(in the rows, 128 means zero)
Each row is followed by its group and then its class within the group.
[143 137 118 150 120  85 115 123 137 128 127 140 139 111 143 129 153 128
 126 110 137 108 131 138 130 123 129 126 155 125 119 125 117 147 114] -> G.P
[155 116 107  73 182 125 131 101 118 134 141 114 141 146  94 132 162 129
 103 129 158 137 124 142 134 141 114  66 141 115 122 128 146 129 121] -> C.D
[134 125 129 132 131  82 135 120 124 124 112 121 116 125 137 128 167 130
 106 140 127 119 142 134 135 139 143 121 252 135 119 119 120 147 125] -> G.J
[110 123 141 130 135 160 127 128 121 134 128 132 117 125 116 118 137 137
 118 127 110 139 121 158 147 121 107  89 104 131  85 139 135 140 119] -> C.D
[145 157 132 151 134  65 141 120 122 115 145 122 136 130 125 121 196 120
 111 113 142 125 131 126 120 150 141 125 193 154 117 113 134 167 126] -> G.B
[132 119 130 143 104  83 141 128 126 121 131 111 134 115 130 122 189 118
 143 136 124 106 146 125 125 141 131 137 165 132 133 120 124 162 129] -> G.B
[160 125 120 154 144  69 149 110 111 132 134  53 138 117 130 152 158 106
 118 147 163 101 157 126 130 152 142 120 170 127 139 115 106 167 122] -> G.P
[144  91 107 153 158  29 174  93 119 124 146 131 139 129 138 130 201 118
 127 124 134 120 148  59 119 163 130  98 204 131  97 118 136 188  93] -> G.B
[154 105 112 112 200 141 141 130 145 144 134 109 163 177 127 120 106 120
 145 113 100 142 119 138 126 133 136 114 124 103 145 146 140  93 156] -> C.Y
[115 115 134 127 157  89 130 122 128 106 127 121 117 100 125 118 162 119
 128 135 109 111 135 124 133 138 185 128 158 145 139 128 134 163 123] -> G.J
[136 123 115 134 144 155 123 175 131 124 132 123 148 140 121 123 147 114
 114 140 136 140 134 140 151 114 127 102 119 121  99 127 144 146  86] -> C.D
[123 125 117 142 129  84 140 109 134 118 137 123 113 123 126 122 181 125
 121 125 146 117 123 120 130 146 137 123 178 170  94 127 136 143 122] -> G.B
[143 130 108 128 109  74 137 143 119 125 132 104 126 124 114 140 168 133
 123 131 147  97 150 136 126 144 133 137 158 154 158 128 124 158 115] -> G.B
[139 130 119 138 146  66 145 114 128 138 160 132 123 125 135 142 168 117
 110 119 129 118 149 133 111 154 145 106 164 134 117 113 131 149 126] -> G.P
[138 127 140 131 136  63 145 123 122 117 130 134 136 138 123 131 168 145
 112 126 124 117 148 123 119 158 140 125 183 160  89 113 121 135 130] -> G.P
[136 130 131 133 131  83 156 123 126 111 129 121 137 128 131 103 165 129
 127 150 139  94 140 134 160 143 134 126 141 135  95 115 125 152 122] -> G.J
[168 129  97 118 162 170 134 109 123 128 144  97 147 129 115 138 133 123
 115 119 141 131 123 134 136 140 126 119 115 120 181 154 139 124 110] -> C.Y
[137 117  99 151 115  73 153 123 124 113 144 153 133 127 144 126 160 127
 141 123 143 136 149 132 128 142 146 111 179 124 109 113 118 144 128] -> G.P
[151 144 115 147 137  71 136 121 109 114 160 120 134 114 125 113 161 117
 118 128 129 118 149 118 149 165 135 123 199 130 113 111 123 150 118] -> G.B
[175 126  98 146 168  26 162 113  98 118 133  94 133 133 143 164 187 132
 102 123 146  97 174 128 120 179 137 110 226 167 175 133 120 172 108] -> G.P
[129 117 135 132 116 110 124 126 123 122 139 123 115  95 112 134 156 119
 136 140 155 117 121 105 133 104 127 135 150 162 133 120 102 166 125] -> G.J
[137 116 117 145 119  57 151 138 115 107 148 132 103 120 130 120 166 124
 114 123 125 130 142 104 131 151 142 151 188 146 114 109  97 153 128] -> G.J
[135 105 125 158 146  55 133 111 132 117 132 123 140 118 141 118 156 123
 107 118 138 114 140 129 141 136 135 113 167 132  97 128 127 147 131] -> G.P
[122 123 120 147 114  66 136 128 136 123 138 140 138 126 138  88 171 130
 154 120 121 115 141 132 132 143 133 126 174 135 100 107 125 157 142] -> G.B
[136 117 111 126 125  39 147 121 131 118 148 123 127 127 145 120 148 119
 113 132 133 109 147 123 124 119 149 127 176 133 108 121 129 146 131] -> G.J
[156 105 124 138 171 137 138  83 120 138 130  81 134 139 116 158 152 118
 103 129 175 119 132 123 147 143 122 109 133 141 193 149 144 135 108] -> C.E
[135 127 122 131 128  70 146 118 125 121 136 113 137 136 130 133 167 114
 128 127 131 114 159 132 124 142 131 146 169 130 107 113 132 156 122] -> G.P
[124 134 125 122 132 167 108 126 126 116 132 173 161 125 117 117 131 121
 120 132 124 143 105 136 143 103 128 118 131 105 140 136 146 113 120] -> C.Y
[147 117 118 128 189 144 141 107 128 128 130 137 163 152 118 106 148 131
 107 123 141 153 128 146 135 133 126  87 143 108 118 130 151 147 100] -> C.D
[128 130 113 134 118  58 140 135 133 122 130 125 137 127 154 110 144 121
 142 132 119 118 130 104 137 144 144 148 148 120 144 120 126 158 128] -> G.P
[151 119 111 136 128  73 141 116 225 131 138 119 132 123 134 128 160 109
 127 132 147 120 138 126 127 134 145 136 197 147 153 120 121 154 124] -> G.J
[144 120 118 125 158 153 128 118 130 103 132 122 143 155 127 129 127 126
 108 124 149 145 132 147 148 130 129 103 138 104 118 146 140 135 108] -> C.E
[147 133 109 151 151  25 151 114 114 120 130 120 131 134 122 128 205 124
  94 129 141 117 144 126 110 166 116 115 216 134 120 117 124 186 113] -> G.B
[134 125 129 133 140 132 135 119 121 118 134 139 135 165 131 110 135 127
  93 125 116 154 118 138 135 150 132  87 147  90  91 115 149 126  90] -> C.Y
[171 105 111 135 184 121 144  94  90 119 136 118 152 173 115 122 167 115
  83 114 146 142 138 149 139 150 107  77 168  82  96 130 164 152  93] -> C.E
[121 128 121 138 123  32 159 120 133  82 150 130 141 119 137 130 166 119
 150 127 130 115 168 125 126 146 150 131 165 125 114 129 113 149 143] -> G.J
[139 124 122 132 177 141 129 114 130 125 143 131 135 131 104 132 146 131
 106 110 137 133 135 135 138 146 146 101 137 109 144 167 148 129 122] -> C.E
